Below is a small trained network, with its code and all its weights. Each question gives an input and a class and asks what happens when units are switched off, that is, made to give their printed mean instead of their output.

import numpy as np


def w(rows, s, z=0):
    codes = np.array(rows[::2]) - 128.0
    scale = np.full(codes.shape[1], s)
    scale[-1] = z or s
    return codes * scale


def norm(h):
    return h / np.sqrt((h * h).mean(-1, keepdims=True) + 1e-5)


def f(y):
    return np.maximum(y, 0)


def log_softmax(a):
    a = a - a.max(-1, keepdims=True)
    return a - np.log(np.exp(a).sum(-1, keepdims=True))


def net(x, mask):
    res = np.array(x, float).reshape(1, 2) / 4 @ E
    u = 0
    for l in range(3):
        y = f(norm(res) @ A[l][:, :-1].T + A[l][:, -1])
        res = res + np.where(mask[u : u + 8], y, B[l][:, -1]) @ B[l][:, :-1]
        u += 8
    return log_softmax(norm(res)[-1] @ U[:, :-1].T + U[:, -1])


A, B = {}, {}
E = w([
[20,93,241,139,134,2,176,89,148],'x0',
[193,176,169,38,48,83,116,134,44],'x1',
],0.0095)
A[0] = w([
[141,40,177,56,70,225,145,19,144,1],'L0N1',
[89,184,27,160,65,173,68,248,26,114],'L0N2',
[193,154,117,118,56,151,118,2,59,39],'L0N3',
[65,100,108,161,128,232,110,192,221,106],'L0N4',
[182,160,170,103,105,84,156,107,127,228],'L0N5',
[86,202,116,135,145,168,90,29,81,33],'L0N6',
[121,169,131,26,189,122,96,77,154,170],'L0N7',
[174,197,103,127,184,177,123,121,172,192],'L0N8',
],0.0052,0.0026)
B[0] = w([
[16,145,64,136,109,149,154,144,54,128],'L0N1',
[78,161,209,103,185,49,93,90,163,254],'L0N2',
[137,3,96,178,226,139,233,194,30,196],'L0N3',
[125,23,76,94,37,89,166,195,97,240],'L0N4',
[79,1,107,223,128,158,167,137,159,214],'L0N5',
[167,134,25,134,163,150,84,64,57,128],'L0N6',
[85,76,101,157,164,139,151,97,81,159],'L0N7',
[10,213,177,173,165,42,247,73,126,231],'L0N8',
],0.0052,0.0055)
A[1] = w([
[158,101,98,133,88,155,178,104,138,89],'L1N1',
[187,127,131,26,33,87,99,171,40,3],'L1N2',
[128,185,106,73,134,87,145,121,115,70],'L1N3',
[168,214,41,98,157,193,132,170,123,97],'L1N4',
[66,107,126,103,143,43,175,169,107,193],'L1N5',
[254,203,85,161,127,172,121,115,95,127],'L1N6',
[170,206,90,120,133,170,33,128,137,63],'L1N7',
[136,115,110,196,127,130,151,122,144,110],'L1N8',
],0.0081,0.003)
B[1] = w([
[140,113,159,137,186,86,105,145,127,143],'L1N1',
[174,1,72,226,115,134,160,117,98,179],'L1N2',
[112,143,115,148,159,158,153,176,85,146],'L1N3',
[51,189,181,116,80,51,128,103,152,193],'L1N4',
[169,155,120,89,142,165,67,140,104,245],'L1N5',
[94,117,184,73,117,94,66,96,122,181],'L1N6',
[77,190,156,109,162,101,100,123,162,151],'L1N7',
[176,153,167,138,111,189,108,101,128,165],'L1N8',
],0.0094,0.011)
A[2] = w([
[49,183,186,90,98,75,136,107,179,49],'L2N1',
[176,120,92,154,58,113,212,131,82,5],'L2N2',
[110,119,147,116,161,102,130,113,99,199],'L2N3',
[118,121,62,165,146,164,135,138,221,45],'L2N4',
[101,145,146,66,121,73,149,114,163,55],'L2N5',
[149,119,147,116,106,113,127,171,164,43],'L2N6',
[114,89,75,192,149,187,181,133,247,79],'L2N7',
[191,170,129,75,154,195,95,140,106,104],'L2N8',
],0.011,0.003)
B[2] = w([
[86,209,143,64,78,80,84,148,125,254],'L2N1',
[163,67,84,100,130,166,133,1,58,165],'L2N2',
[170,181,65,129,163,164,142,152,188,213],'L2N3',
[197,125,85,65,163,122,124,120,19,200],'L2N4',
[87,199,91,135,98,96,61,128,176,187],'L2N5',
[146,124,177,91,131,150,138,107,142,128],'L2N6',
[218,40,113,131,91,145,158,85,36,230],'L2N7',
[84,137,130,215,144,162,130,172,164,186],'L2N8',
],0.0095,0.009)
U = w([
[161,16,107,99,153,107,125,83,4,199],'0',
[27,252,159,57,126,34,42,120,136,162],'1',
[90,169,119,224,207,238,104,226,159,159],'2',
[80,111,145,83,110,144,213,193,159,2],'3',
[103,135,136,158,92,126,184,140,158,54],'4',
],0.013,0.0062)

Each question gives the input, the list of numbers given to net, and the class t.
The units are the neurons (one row each of A and B). Each row of codes is followed by its name. A weight is (code - 128) times the scale printed after its matrix; where a second scale follows, it is the last column's (A, B and U).
mask holds one flag per neuron, layer by layer. A switched-off neuron (its flag False) gives its mean, the last column of its row in B, instead of its output. The means were averaged over made-up inputs and are rounded, as every weight is.
A unit's drop is (log p(t) with every unit on - log p(t) with that unit switched off) / (log p(t) with every unit on - log p(t) with every unit switched off).
The circuit of an input: a set's keep is (log p(t) with only the set's units on - log p(t) with every unit switched off) / (log p(t) with every unit on - log p(t) with every unit switched off). Starting from the 12 units with the biggest drops (on a tie, the unit counted first), units are removed one at a time, each time the one whose removal leaves the highest keep (on an exact tie, the one counted first), for as long as the keep stays at least 0.8.
circuit, biggest first: the units of the circuit, biggest drop first
top k neurons: the k neurons with the biggest drops, biggest first
top k neurons in layer l: the k neurons of layer l with the biggest drops, biggest first
drop when u is switched off: that unit's drop, to one decimal
input [-6,4], class 1: circuit, biggest first => (L1N4)
input [-6,5], class 1: top 3 neurons => (L0N4, L1N6, L1N4)
input [3,-2], class 2: top 3 neurons => (L1N4, L1N5, L0N2)
input [-6,-6], class 0: top 3 neurons => (L0N4, L0N8, L2N7)
input [5,-6], class 0: top 2 neurons => (L1N4, L1N6)
input [4,-5], class 0: top 3 neurons => (L1N4, L1N6, L0N2)
input [-7,5], class 1: top 2 neurons => (L1N4, L1N6)
input [7,-7], class 0: top 3 neurons in layer 1 => (L1N4, L1N6, L1N7)
input [2,3], class 2: top 2 neurons => (L0N4, L0N5)
input [3,2], class 2: top 4 neurons in layer 1 => (L1N4, L1N5, L1N6, L1N2)
input [6,-6], class 0: top 2 neurons in layer 0 => (L0N2, L0N8)
input [1,-3], class 2: top 2 neurons => (L1N5, L0N5)
input [-1,-1], class 2: top 2 neurons => (L1N5, L1N4)
input [-3,2], class 2: top neuron => (L0N2)
input [-4,0], class 1: top 2 neurons => (L1N4, L0N5)
input [-4,-1], class 1: top 2 neurons => (L1N4, L0N5)
input [-2,-1], class 2: drop when L1N4 is switched off => 0.4
input [2,-2], class 2: drop when L0N8 is switched off => 0.0
input [-2,-2], class 2: drop when L1N4 is switched off => 0.1
input [7,8], class 0: top neuron => (L1N2)
